Here is a tiny trained network, its code and every weight. The questions are about switching its units off for an input and a target symbol, where a switched-off unit gives its printed mean instead of its output.

import numpy as np


def w(rows, s, z=0):
    codes = np.array(rows[::2]) - 128.0
    scale = np.full(codes.shape[1], s)
    scale[-1] = z or s
    return codes * scale


def norm(h):
    return h / np.sqrt((h * h).mean(-1, keepdims=True) + 1e-5)


def softmax(a):
    e = np.exp(a - a.max(-1, keepdims=True))
    return e / e.sum(-1, keepdims=True)


def log_softmax(a):
    a = a - a.max(-1, keepdims=True)
    return a - np.log(np.exp(a).sum(-1, keepdims=True))


def net(x, mask):
    ids = ['ΨΩαβζμσφ'.index(c) for c in x.split()]
    T = len(ids)
    res = E[ids] + P[:T]
    u = 0
    for l in range(3):
        r = norm(res)
        for j in range(3):
            rows = slice(4 * j, 4 * j + 4)
            q, k, v = (r @ M[l][rows].T for M in (Q, K, V))
            z = softmax(np.where(np.tri(T) > 0, q @ k.T / 4**0.5, -1e9)) @ v
            o = O[l][rows]
            res = res + np.where(mask[u + j], z, o[:, -1]) @ o[:, :-1]
        u += 3
    return log_softmax(norm(res)[-1] @ U[:, :-1].T + U[:, -1])


Q, K, V, O = {}, {}, {}, {}
E = w([
[73,56,135,197,153,105],'Ψ',
[149,186,50,82,137,11],'Ω',
[58,154,56,147,55,181],'α',
[250,185,56,70,139,132],'β',
[172,75,214,167,120,177],'ζ',
[138,181,189,200,140,96],'μ',
[153,120,79,165,100,97],'σ',
[151,15,58,80,139,151],'φ',
],0.015)
P = w([
[175,120,13,252,203,149],'0',
[239,129,114,181,120,82],'1',
[69,117,169,151,153,139],'2',
[95,108,196,119,139,112],'3',
[95,101,224,87,146,101],'4',
[107,104,253,70,126,97],'5',
],0.0077)
Q[0] = w([
[184,106,124,97,152,119],'L0H1',
[145,88,116,77,159,199],'L0H1',
[159,136,167,62,137,111],'L0H1',
[128,106,174,255,88,153],'L0H1',
[130,96,150,122,149,142],'L0H2',
[122,86,155,114,107,131],'L0H2',
[137,136,147,152,117,143],'L0H2',
[124,154,119,140,142,144],'L0H2',
[144,126,99,92,103,138],'L0H3',
[147,122,128,105,105,102],'L0H3',
[105,88,193,185,123,173],'L0H3',
[95,100,92,144,128,142],'L0H3',
],0.015)
K[0] = w([
[208,133,136,2,152,133],'L0H1',
[177,11,141,135,250,123],'L0H1',
[126,63,180,62,171,64],'L0H1',
[137,104,119,231,48,203],'L0H1',
[129,115,130,58,79,149],'L0H2',
[127,86,132,140,39,163],'L0H2',
[130,183,153,127,137,78],'L0H2',
[138,106,117,121,149,112],'L0H2',
[172,217,66,235,129,191],'L0H3',
[81,119,159,151,130,183],'L0H3',
[198,123,180,109,201,24],'L0H3',
[177,139,168,196,40,121],'L0H3',
],0.0079)
V[0] = w([
[104,76,87,86,127,102],'L0H1',
[21,99,167,200,201,44],'L0H1',
[148,114,128,157,196,180],'L0H1',
[117,102,227,157,46,191],'L0H1',
[196,120,154,167,80,100],'L0H2',
[157,8,92,99,253,127],'L0H2',
[181,145,178,133,225,47],'L0H2',
[114,183,84,182,80,173],'L0H2',
[110,107,112,138,236,126],'L0H3',
[167,133,131,84,120,212],'L0H3',
[150,60,155,115,239,80],'L0H3',
[216,149,131,126,210,110],'L0H3',
],0.0059)
O[0] = w([
[144,171,135,198,145,145,134],'L0H1',
[254,124,116,127,46,95,80],'L0H1',
[115,105,131,132,63,47,156],'L0H1',
[69,181,187,68,84,168,160],'L0H1',
[104,191,166,171,117,155,169],'L0H2',
[121,141,88,182,102,128,148],'L0H2',
[72,149,22,161,73,142,5],'L0H2',
[163,101,240,127,174,120,254],'L0H2',
[120,116,116,161,176,97,141],'L0H3',
[167,119,130,59,119,189,106],'L0H3',
[94,77,144,156,237,164,109],'L0H3',
[180,149,88,181,227,160,126],'L0H3',
],0.0051,0.0032)
Q[1] = w([
[146,104,111,195,157,121],'L1H1',
[119,112,131,130,82,167],'L1H1',
[42,119,143,104,66,122],'L1H1',
[203,132,133,123,138,121],'L1H1',
[132,135,160,120,92,174],'L1H2',
[156,151,140,82,57,121],'L1H2',
[91,123,199,84,87,139],'L1H2',
[155,164,145,194,92,123],'L1H2',
[103,157,94,152,89,120],'L1H3',
[121,59,253,123,157,135],'L1H3',
[127,76,185,118,133,70],'L1H3',
[156,156,153,89,110,93],'L1H3',
],0.016)
K[1] = w([
[132,154,68,149,80,112],'L1H1',
[183,49,140,144,141,159],'L1H1',
[115,56,156,150,236,104],'L1H1',
[99,139,108,139,62,204],'L1H1',
[123,129,97,42,67,131],'L1H2',
[200,160,104,10,91,102],'L1H2',
[106,94,76,18,103,92],'L1H2',
[146,165,90,167,22,94],'L1H2',
[179,85,145,116,101,92],'L1H3',
[10,97,76,181,52,223],'L1H3',
[42,169,80,143,80,153],'L1H3',
[84,159,167,6,101,128],'L1H3',
],0.012)
V[1] = w([
[172,121,128,46,247,94],'L1H1',
[133,39,95,244,129,191],'L1H1',
[208,141,44,166,106,101],'L1H1',
[194,40,226,77,190,49],'L1H1',
[239,100,216,112,27,136],'L1H2',
[173,38,132,88,165,158],'L1H2',
[38,100,233,156,207,71],'L1H2',
[176,109,100,141,105,34],'L1H2',
[248,93,141,81,181,149],'L1H3',
[34,240,163,43,20,96],'L1H3',
[74,173,60,128,2,188],'L1H3',
[201,239,61,165,33,222],'L1H3',
],0.0055)
O[1] = w([
[103,107,167,118,135,112,70],'L1H1',
[155,143,109,124,55,130,254],'L1H1',
[180,114,89,98,114,107,161],'L1H1',
[74,120,203,78,89,132,109],'L1H1',
[127,95,113,154,190,154,142],'L1H2',
[164,104,112,87,120,138,113],'L1H2',
[166,126,81,190,79,112,105],'L1H2',
[77,111,87,103,162,132,123],'L1H2',
[152,105,110,122,177,158,77],'L1H3',
[193,159,82,133,99,90,92],'L1H3',
[111,156,137,95,2,127,209],'L1H3',
[113,182,66,99,66,167,222],'L1H3',
],0.0079,0.0072)
Q[2] = w([
[140,135,176,133,99,159],'L2H1',
[153,90,168,135,137,85],'L2H1',
[152,167,119,104,123,89],'L2H1',
[121,38,157,115,188,98],'L2H1',
[152,166,156,97,149,100],'L2H2',
[103,134,4,98,97,93],'L2H2',
[178,101,195,120,104,133],'L2H2',
[48,172,115,122,143,71],'L2H2',
[165,113,28,83,179,147],'L2H3',
[138,115,94,93,190,124],'L2H3',
[106,108,76,103,124,146],'L2H3',
[168,186,72,172,166,79],'L2H3',
],0.015)
K[2] = w([
[121,183,170,104,103,169],'L2H1',
[113,66,196,172,149,147],'L2H1',
[171,115,185,103,148,54],'L2H1',
[107,84,117,180,248,166],'L2H1',
[135,187,127,117,119,125],'L2H2',
[65,127,105,85,209,73],'L2H2',
[169,126,178,125,118,168],'L2H2',
[105,188,91,139,133,42],'L2H2',
[89,103,67,69,167,146],'L2H3',
[48,81,92,102,222,181],'L2H3',
[132,123,63,78,50,171],'L2H3',
[135,113,76,151,173,90],'L2H3',
],0.013)
V[2] = w([
[187,166,116,99,158,187],'L2H1',
[250,91,128,154,133,65],'L2H1',
[146,100,134,50,115,137],'L2H1',
[149,144,161,161,165,169],'L2H1',
[98,128,53,181,170,217],'L2H2',
[119,169,137,92,95,133],'L2H2',
[157,93,60,109,119,125],'L2H2',
[254,143,201,88,149,99],'L2H2',
[46,247,180,200,125,121],'L2H3',
[63,94,89,113,72,115],'L2H3',
[176,139,208,162,126,175],'L2H3',
[167,180,102,117,162,41],'L2H3',
],0.0087)
O[2] = w([
[123,64,153,143,184,94,138],'L2H1',
[9,149,185,84,199,192,31],'L2H1',
[149,165,173,172,144,118,121],'L2H1',
[96,93,140,117,123,81,95],'L2H1',
[131,161,201,81,96,85,255],'L2H2',
[162,60,118,161,164,122,123],'L2H2',
[193,192,103,129,69,92,182],'L2H2',
[47,134,1,171,83,136,48],'L2H2',
[190,173,119,137,213,117,179],'L2H3',
[119,105,110,121,184,44,206],'L2H3',
[132,143,65,160,152,147,197],'L2H3',
[118,120,227,151,123,150,1],'L2H3',
],0.0073,0.0038)
U = w([
[123,200,204,177,201,166,77],'Ψ',
[46,158,89,99,189,76,123],'Ω',
[137,142,148,37,211,191,157],'α',
[145,5,142,44,135,117,2],'β',
[81,188,193,79,61,141,38],'ζ',
[99,68,200,194,128,53,30],'μ',
[84,95,108,178,146,230,213],'σ',
[230,149,71,145,98,115,241],'φ',
],0.013,0.0029)

Each question gives the input, a string of symbols that net reads in full, and the target symbol t.
The units are the heads (4 rows each of Q, K, V and O). Each row of codes is followed by its name. A weight is (code - 128) times the scale printed after its matrix; where a second scale follows, it is the last column's (O and U).
mask holds one flag per head, layer by layer. A switched-off head (its flag False) gives its mean, the last column of its rows in O, instead of its output. The means were averaged over made-up inputs and are rounded, as every weight is.
A unit's drop is (log p(t) with every unit on - log p(t) with that unit switched off) / (log p(t) with every unit on - log p(t) with every unit switched off).
The circuit of an input: a set's keep is (log p(t) with only the set's units on - log p(t) with every unit switched off) / (log p(t) with every unit on - log p(t) with every unit switched off). Starting from all 9 units, units are removed one at a time, each time the one whose removal leaves the highest keep (on an exact tie, the one counted first), for as long as the keep stays at least 0.8.
circuit, biggest first: the units of the circuit, biggest drop first
unit that matters most: the unit with the biggest drop
which heads matter: for each layer, one digit per head in row order, 1 if its drop is at least 0.15 and else 0, layers parted by /
input Ψ ζ α φ σ Ψ, target ζ: unit that matters most => L1H3
input φ ζ α α β Ω, target Ω: circuit, biggest first => L2H1, L0H1, L1H3, L0H2
input α Ψ φ α α ζ, target φ: circuit, biggest first => L1H3, L2H2
input Ψ ζ Ψ, target σ: which heads matter => 001 / 001 / 101
input α α Ω σ, target ζ: which heads matter => 111 / 101 / 000
input ζ Ψ ζ, target μ: circuit, biggest first => L1H3, L0H3, L0H1, L0H2
input ζ ζ α μ α, target Ψ: circuit, biggest first => L1H3, L1H2
input α Ω α, target Ω: circuit, biggest first => L1H1, L1H3
input φ ζ Ψ α β α, target α: which heads matter => 011 / 011 / 000
input α ζ μ α, target σ: which heads matter => 000 / 101 / 010
input φ φ Ψ β, target α: circuit, biggest first => L1H3, L0H1
input Ψ Ω ζ β α Ω, target ζ: circuit, biggest first => L2H3, L2H1
input ζ ζ φ α μ α, target Ψ: which heads matter => 011 / 001 / 001
input α Ψ α, target μ: which heads matter => 000 / 001 / 000
input α α β, target α: circuit, biggest first => L0H2, L1H3, L2H1
input ζ σ α Ω α, target Ω: circuit, biggest first => L1H3, L2H3
input Ψ ζ α, target φ: unit that matters most => L2H1
input φ α φ, target ζ: circuit, biggest first => L1H3, L2H2
input α Ψ Ψ Ψ φ, target φ: which heads matter => 001 / 011 / 000
input φ α φ φ α, target β: which heads matter => 100 / 001 / 000
input Ψ Ψ σ, target ζ: which heads matter => 110 / 001 / 111
input Ψ Ψ Ω φ α φ, target ζ: circuit, biggest first => L1H3, L0H3, L2H1, L0H1
input α ζ Ψ, target φ: unit that matters most => L0H3
input ζ ζ μ, target Ψ: which heads matter => 011 / 001 / 011
input Ω ζ Ψ α Ω, target ζ: which heads matter => 001 / 001 / 101
